Below are the code and all the weights of a small trained network. Each question names an input and a class and asks about switching units off, where a switched-off unit gives its printed mean instead of its output.

import numpy as np


def w(rows, s, z=0):
    codes = np.array(rows[::2]) - 128.0
    scale = np.full(codes.shape[1], s)
    scale[-1] = z or s
    return codes * scale


def f(y):
    return y / 2 * (1 + np.tanh(0.7978845608 * (y + 0.044715 * y**3)))


def log_softmax(a):
    a = a - a.max(-1, keepdims=True)
    return a - np.log(np.exp(a).sum(-1, keepdims=True))


def net(x, mask):
    res = np.array(x, float).reshape(1, 4) / 4 @ E
    y = f(res @ A[0][:, :-1].T + A[0][:, -1])
    res = res + np.where(mask, y, B[0][:, -1]) @ B[0][:, :-1]
    return log_softmax(res[-1] @ U[:, :-1].T + U[:, -1])


A, B = {}, {}
E = w([
[197,164,98,208,222,122,123,29,134,84],'x0',
[79,124,42,37,178,210,186,84,65,144],'x1',
[88,193,220,180,154,197,63,125,26,178],'x2',
[66,191,199,132,147,162,253,138,175,26],'x3',
],0.0069)
A[0] = w([
[200,150,126,227,181,126,119,74,162,111,91],'neuron 1',
[153,91,65,120,95,133,46,112,115,170,85],'neuron 2',
[173,106,57,132,125,104,65,95,99,176,100],'neuron 3',
[83,158,177,128,158,127,191,122,143,48,11],'neuron 4',
[191,105,85,108,115,97,98,150,81,189,166],'neuron 5',
[88,118,75,55,159,174,163,113,108,163,41],'neuron 6',
[202,172,91,191,197,118,126,24,132,86,3],'neuron 7',
[167,91,87,141,119,84,100,116,81,182,27],'neuron 8',
[168,81,91,89,116,99,167,124,197,94,35],'neuron 9',
[167,99,83,84,102,71,148,94,155,80,28],'neuron 10',
[137,97,109,155,114,110,80,79,94,212,66],'neuron 11',
[61,98,164,55,9,132,136,254,132,180,18],'neuron 12',
[150,200,199,143,160,190,72,141,68,164,16],'neuron 13',
[141,133,180,175,99,39,101,185,176,110,137],'neuron 14',
[85,160,217,169,146,190,115,113,26,177,111],'neuron 15',
[177,59,49,80,130,91,164,157,203,104,128],'neuron 16',
[119,167,145,122,129,152,197,137,181,57,191],'neuron 17',
[149,122,164,204,85,78,103,163,157,103,60],'neuron 18',
[179,55,64,121,131,98,84,123,125,183,93],'neuron 19',
[85,123,73,75,161,177,146,96,107,144,65],'neuron 20',
[133,115,209,154,86,72,118,175,172,143,71],'neuron 21',
[111,101,64,71,150,200,184,110,89,134,117],'neuron 22',
[145,88,49,121,104,98,167,145,184,100,79],'neuron 23',
[164,138,175,170,79,76,86,158,173,90,75],'neuron 24',
[85,180,161,133,137,124,183,128,140,52,130],'neuron 25',
[102,141,48,69,141,142,162,115,62,109,77],'neuron 26',
[141,117,165,199,95,131,80,157,192,124,6],'neuron 27',
],0.0072,0.0038)
B[0] = w([
[129,80,78,123,181,164,143,130,152,122,211],'neuron 1',
[96,117,155,93,98,115,147,141,111,74,198],'neuron 2',
[49,121,176,93,104,113,130,138,117,69,207],'neuron 3',
[40,137,176,86,103,119,178,174,86,54,177],'neuron 4',
[90,103,152,113,93,98,85,131,134,71,212],'neuron 5',
[182,124,145,105,202,98,198,80,74,148,186],'neuron 6',
[101,56,39,153,199,203,162,211,205,77,208],'neuron 7',
[94,136,179,92,119,140,178,169,84,68,167],'neuron 8',
[146,183,136,179,84,152,202,195,105,169,192],'neuron 9',
[141,184,120,209,112,177,244,194,125,180,175],'neuron 10',
[80,148,167,109,99,130,152,177,105,81,187],'neuron 11',
[115,15,2,142,221,199,153,207,234,82,255],'neuron 12',
[151,216,121,192,87,176,239,211,120,174,201],'neuron 13',
[177,124,132,97,180,96,131,49,56,156,229],'neuron 14',
[150,182,110,183,55,170,152,161,134,200,245],'neuron 15',
[149,207,140,193,66,157,108,176,130,205,247],'neuron 16',
[60,122,171,116,73,91,54,123,134,99,227],'neuron 17',
[174,104,134,84,167,99,190,107,53,158,189],'neuron 18',
[65,140,193,102,90,122,112,146,106,74,205],'neuron 19',
[209,125,135,91,174,76,187,89,75,147,182],'neuron 20',
[188,113,129,98,199,109,176,113,95,144,194],'neuron 21',
[173,121,138,100,169,87,122,71,90,163,215],'neuron 22',
[162,180,152,217,77,166,168,188,112,199,201],'neuron 23',
[178,110,132,105,172,85,188,82,42,147,200],'neuron 24',
[70,135,168,80,79,87,76,140,106,65,199],'neuron 25',
[174,121,136,120,169,89,173,75,76,153,187],'neuron 26',
[169,140,152,111,183,118,181,127,71,129,163],'neuron 27',
],0.0076,0.0064)
U = w([
[145,224,151,218,37,159,133,174,114,254,106],'0',
[38,132,233,63,67,69,106,138,97,12,100],'1',
[200,115,150,80,229,41,133,37,65,201,114],'2',
[105,41,9,138,229,199,123,181,197,87,98],'3',
[116,114,112,127,56,76,9,42,193,178,250],'4',
],0.0097,0.016)

Each question gives the input, the list of numbers given to net, and the class t.
The units are the neurons (one row each of A and B). Each row of codes is followed by its name. A weight is (code - 128) times the scale printed after its matrix; where a second scale follows, it is the last column's (A, B and U).
mask holds one flag per neuron, in row order. A switched-off neuron (its flag False) gives its mean, the last column of its row in B, instead of its output. The means were averaged over made-up inputs and are rounded, as every weight is.
A unit's drop is (log p(t) with every unit on - log p(t) with that unit switched off) / (log p(t) with every unit on - log p(t) with every unit switched off).
The circuit of an input: a set's keep is (log p(t) with only the set's units on - log p(t) with every unit switched off) / (log p(t) with every unit on - log p(t) with every unit switched off). Starting from the 12 units with the biggest drops (on a tie, the unit counted first), units are removed one at a time, each time the one whose removal leaves the highest keep (on an exact tie, the one counted first), for as long as the keep stays at least 0.8.
units of the circuit, in order: the units of the circuit, biggest drop first
unit that matters most: the unit with the biggest drop
top k neurons: the k neurons with the biggest drops, biggest first
drop of u: that unit's drop, to one decimal
input [-6,1,-7,-4], class 0: units of the circuit, in order => [neuron 16]
input [-3,-6,3,5], class 2: units of the circuit, in order => [neuron 14; neuron 21]
input [6,4,5,6], class 1: top 2 neurons => [neuron 12; neuron 25]
input [6,1,2,-5], class 3: top 2 neurons => [neuron 7; neuron 1]
input [-5,6,-2,-1], class 2: top 2 neurons => [neuron 22; neuron 6]
input [-4,2,-6,-7], class 1: top 4 neurons => [neuron 19; neuron 5; neuron 3; neuron 2]
input [-4,0,-4,2], class 0: top 3 neurons => [neuron 7; neuron 16; neuron 1]
input [-2,7,-6,-7], class 1: top 3 neurons => [neuron 19; neuron 3; neuron 5]
input [1,-8,-8,-5], class 0: top 4 neurons => [neuron 16; neuron 23; neuron 10; neuron 9]
input [0,-6,-5,1], class 2: top 2 neurons => [neuron 14; neuron 24]
input [5,-4,-3,3], class 3: top 3 neurons => [neuron 7; neuron 1; neuron 22]
input [-8,7,3,-7], class 3: top 2 neurons => [neuron 12; neuron 17]
input [3,-3,3,-4], class 1: top 2 neurons => [neuron 12; neuron 16]
input [8,-2,-5,-3], class 3: unit that matters most => neuron 7
input [-8,-5,-3,7], class 3: drop of neuron 19 => 0.1
input [-7,3,-1,-4], class 3: drop of neuron 12 => 2.0
input [3,0,2,0], class 4: drop of neuron 12 => 0.9
